Below are the code and all the weights of a small trained network. Each question names an input and a target symbol and asks about switching units off, where a switched-off unit gives its printed mean instead of its output.

import numpy as np


def w(rows, s, z=0):
    codes = np.array(rows[::2]) - 128.0
    scale = np.full(codes.shape[1], s)
    scale[-1] = z or s
    return codes * scale


def norm(h):
    return h / np.sqrt((h * h).mean(-1, keepdims=True) + 1e-5)


def f(y):
    return y / 2 * (1 + np.tanh(0.7978845608 * (y + 0.044715 * y**3)))


def softmax(a):
    e = np.exp(a - a.max(-1, keepdims=True))
    return e / e.sum(-1, keepdims=True)


def log_softmax(a):
    a = a - a.max(-1, keepdims=True)
    return a - np.log(np.exp(a).sum(-1, keepdims=True))


def net(x, mask):
    ids = ['αγεζηλμστω'.index(c) for c in x.split()]
    T = len(ids)
    res = E[ids] + P[:T]
    u = 0
    for l in range(2):
        r = norm(res)
        for j in range(3):
            rows = slice(3 * j, 3 * j + 3)
            q, k, v = (r @ M[l][rows].T for M in (Q, K, V))
            z = softmax(np.where(np.tri(T) > 0, q @ k.T / 3**0.5, -1e9)) @ v
            o = O[l][rows]
            res = res + np.where(mask[u + j], z, o[:, -1]) @ o[:, :-1]
        u += 3
        y = f(norm(res) @ A[l][:, :-1].T + A[l][:, -1])
        res = res + np.where(mask[u : u + 8], y, B[l][:, -1]) @ B[l][:, :-1]
        u += 8
    return log_softmax(norm(res)[-1] @ U[:, :-1].T + U[:, -1])


Q, K, V, O, A, B = {}, {}, {}, {}, {}, {}
E = w([
[193,133,79,197,108],'α',
[204,99,99,165,117],'γ',
[189,70,145,177,152],'ε',
[158,159,194,136,128],'ζ',
[109,151,195,190,1],'η',
[134,217,114,150,104],'λ',
[81,72,147,188,121],'μ',
[179,171,82,172,228],'σ',
[132,104,35,219,158],'τ',
[29,146,195,84,187],'ω',
],0.0068)
P = w([
[184,85,54,2,53],'0',
[245,78,126,167,153],'1',
[230,69,137,175,161],'2',
[210,112,195,198,181],'3',
[164,136,218,205,190],'4',
[153,169,216,243,191],'5',
[67,209,186,245,196],'6',
[117,152,214,164,174],'7',
[94,151,178,151,150],'8',
[114,96,184,133,79],'9',
],0.0043)
Q[0] = w([
[149,141,140,167,117],'L0H1',
[6,180,210,86,90],'L0H1',
[137,111,146,118,3],'L0H1',
[20,186,180,104,133],'L0H2',
[109,147,119,113,112],'L0H2',
[50,150,235,105,38],'L0H2',
[202,117,91,215,195],'L0H3',
[172,102,135,121,67],'L0H3',
[67,164,185,145,80],'L0H3',
],0.019)
K[0] = w([
[121,99,87,144,147],'L0H1',
[134,166,189,250,178],'L0H1',
[35,176,108,155,182],'L0H1',
[121,184,232,185,153],'L0H2',
[132,140,134,145,153],'L0H2',
[55,133,186,215,140],'L0H2',
[240,110,102,108,103],'L0H3',
[104,155,65,144,138],'L0H3',
[111,200,156,173,187],'L0H3',
],0.019)
V[0] = w([
[87,66,20,184,212],'L0H1',
[204,195,156,21,252],'L0H1',
[122,23,233,117,132],'L0H1',
[162,71,66,66,92],'L0H2',
[131,134,167,75,96],'L0H2',
[137,110,145,110,186],'L0H2',
[177,178,171,186,74],'L0H3',
[98,72,179,86,165],'L0H3',
[178,228,130,108,189],'L0H3',
],0.018)
O[0] = w([
[161,67,92,190,226,105],'L0H1',
[6,226,164,185,137,74],'L0H1',
[48,41,122,118,75,114],'L0H1',
[104,157,44,149,97,174],'L0H2',
[142,151,90,91,137,142],'L0H2',
[76,152,147,137,141,93],'L0H2',
[145,123,201,156,85,254],'L0H3',
[79,124,108,67,123,25],'L0H3',
[70,125,152,191,123,189],'L0H3',
],0.016,0.0095)
A[0] = w([
[96,127,124,159,162,72],'L0N1',
[85,78,157,99,180,101],'L0N2',
[141,103,92,104,156,87],'L0N3',
[91,167,133,96,160,103],'L0N4',
[120,130,119,117,143,97],'L0N5',
[130,80,109,91,136,107],'L0N6',
[152,214,156,86,135,2],'L0N7',
[73,122,139,5,206,27],'L0N8',
],0.023,0.0033)
B[0] = w([
[118,138,158,148,151,154],'L0N1',
[101,126,213,124,153,253],'L0N2',
[86,134,150,179,104,196],'L0N3',
[149,160,136,91,132,176],'L0N4',
[140,115,114,157,115,103],'L0N5',
[121,101,182,154,142,214],'L0N6',
[142,39,153,220,105,230],'L0N7',
[141,192,157,5,217,192],'L0N8',
],0.026,0.0038)
Q[1] = w([
[152,136,82,103,54],'L1H1',
[198,124,99,127,150],'L1H1',
[113,147,35,220,144],'L1H1',
[166,140,51,211,63],'L1H2',
[184,183,171,62,160],'L1H2',
[102,191,80,174,64],'L1H2',
[43,169,254,67,174],'L1H3',
[168,55,170,102,209],'L1H3',
[232,253,132,135,136],'L1H3',
],0.02)
K[1] = w([
[113,107,46,124,48],'L1H1',
[154,110,127,148,126],'L1H1',
[130,165,28,183,160],'L1H1',
[141,153,6,111,95],'L1H2',
[151,134,186,184,102],'L1H2',
[134,188,43,128,128],'L1H2',
[96,106,246,192,126],'L1H3',
[230,64,212,130,177],'L1H3',
[175,246,170,161,140],'L1H3',
],0.02)
V[1] = w([
[167,158,215,37,14],'L1H1',
[229,181,167,78,160],'L1H1',
[34,153,74,99,179],'L1H1',
[107,87,98,36,196],'L1H2',
[55,79,88,203,87],'L1H2',
[205,205,186,71,126],'L1H2',
[226,249,239,99,123],'L1H3',
[213,162,152,103,109],'L1H3',
[112,162,108,94,10],'L1H3',
],0.017)
O[1] = w([
[36,12,136,103,62,171],'L1H1',
[119,44,85,167,180,154],'L1H1',
[142,162,197,73,178,2],'L1H1',
[176,113,143,51,221,16],'L1H2',
[150,169,225,166,58,147],'L1H2',
[76,80,29,110,160,144],'L1H2',
[7,72,18,208,87,196],'L1H3',
[92,96,7,135,135,172],'L1H3',
[62,137,107,24,85,119],'L1H3',
],0.013,0.0091)
A[1] = w([
[99,88,58,130,161,57],'L1N1',
[56,169,55,152,170,194],'L1N2',
[188,91,93,46,174,95],'L1N3',
[185,150,131,108,174,110],'L1N4',
[190,187,70,136,129,57],'L1N5',
[1,143,113,54,159,255],'L1N6',
[166,82,124,108,73,81],'L1N7',
[162,196,106,83,127,11],'L1N8',
],0.024,0.0026)
B[1] = w([
[52,136,143,114,184,215],'L1N1',
[136,99,252,150,124,246],'L1N2',
[95,109,237,228,94,193],'L1N3',
[135,56,145,123,85,182],'L1N4',
[42,113,96,79,174,231],'L1N5',
[136,64,186,104,254,254],'L1N6',
[132,64,164,127,156,213],'L1N7',
[230,173,50,70,88,169],'L1N8',
],0.028,0.0074)
U = w([
[30,139,31,167,209,107],'α',
[129,163,55,77,113,253],'γ',
[190,189,200,94,88,186],'ε',
[6,171,202,79,58,90],'ζ',
[92,14,67,59,78,119],'η',
[124,156,89,223,10,122],'λ',
[246,28,193,111,80,83],'μ',
[101,255,198,203,185,92],'σ',
[227,113,73,172,216,119],'τ',
[95,123,199,51,243,137],'ω',
],0.0077,0.0053)

Each question gives the input, a string of symbols that net reads in full, and the target symbol t.
The units are the heads (3 rows each of Q, K, V and O) and the neurons (one row each of A and B). Each row of codes is followed by its name. A weight is (code - 128) times the scale printed after its matrix; where a second scale follows, it is the last column's (O, A, B and U).
mask holds one flag per unit, layer by layer, with each layer's heads first. A switched-off unit (its flag False) gives its mean, the last column of its rows in O or B, instead of its output. The means were averaged over made-up inputs and are rounded, as every weight is.
A unit's drop is (log p(t) with every unit on - log p(t) with that unit switched off) / (log p(t) with every unit on - log p(t) with every unit switched off).
The circuit of an input: a set's keep is (log p(t) with only the set's units on - log p(t) with every unit switched off) / (log p(t) with every unit on - log p(t) with every unit switched off). Starting from the 12 units with the biggest drops (on a tie, the unit counted first), units are removed one at a time, each time the one whose removal leaves the highest keep (on an exact tie, the one counted first), for as long as the keep stays at least 0.8.
units of the circuit, in order: the units of the circuit, biggest drop first
unit that matters most: the unit with the biggest drop
k most important neurons: the k neurons with the biggest drops, biggest first
top k neurons in layer l: the k neurons of layer l with the biggest drops, biggest first
heads that matter: for each layer, one digit per head in row order, 1 if its drop is at least 0.15 and else 0, layers parted by /
drop of u: that unit's drop, to one decimal
input μ ζ α η ζ α, target μ: units of the circuit, in order -> L0H1, L1H3
input ω η γ λ α ε γ λ ε, target ω: heads that matter -> 101 / 010
input ζ η μ τ, target ζ: units of the circuit, in order -> L0H1
input η α ω ζ, target η: units of the circuit, in order -> L0H1, L1H1
input ε ζ σ λ, target ε: heads that matter -> 110 / 001
input α τ μ, target α: units of the circuit, in order -> L0H1, L1N5, L0H2, L1H1
input η λ ζ μ λ ζ ζ ω α, target η: units of the circuit, in order -> L0H1, L1H3
input τ α ω σ α μ σ, target τ: units of the circuit, in order -> L0H1, L1H1
input σ μ τ ω λ λ λ η, target λ: heads that matter -> 111 / 001
input η λ ε, target η: units of the circuit, in order -> L0H1, L1H3
input α η ω α α γ ω η, target ω: heads that matter -> 001 / 000
input γ ζ σ γ, target γ: heads that matter -> 010 / 000
input η γ τ ε λ μ ω σ, target η: units of the circuit, in order -> L0H1, L1H1
input λ λ τ λ μ ζ γ, target λ: unit that matters most -> L0N7
input τ λ η, target τ: heads that matter -> 100 / 000
input η ζ λ, target η: heads that matter -> 100 / 000
input ε ζ λ ζ γ λ λ η λ, target λ: 2 most important neurons -> L1N6, L0N8
input η λ μ ω ζ ε ζ λ ω, target ω: units of the circuit, in order -> L0H3, L0N8
input μ μ τ, target μ: 2 most important neurons -> L1N3, L0N3
input ε ε η, target η: most important neuron -> L0N7
input ω α ε γ τ, target ω: heads that matter -> 101 / 010
input ε α μ, target ε: heads that matter -> 110 / 001
input σ σ τ τ, target σ: heads that matter -> 100 / 000
input ω ζ σ μ α τ, target ω: 2 most important neurons -> L1N6, L0N8
input λ μ η γ ε η λ α η, target λ: top 2 neurons in layer 0 -> L0N7, L0N8
input λ α λ ω λ μ α, target λ: drop of L0N7 -> 0.8
input τ ζ τ α η η ζ λ η γ, target τ: unit that matters most -> L0H1
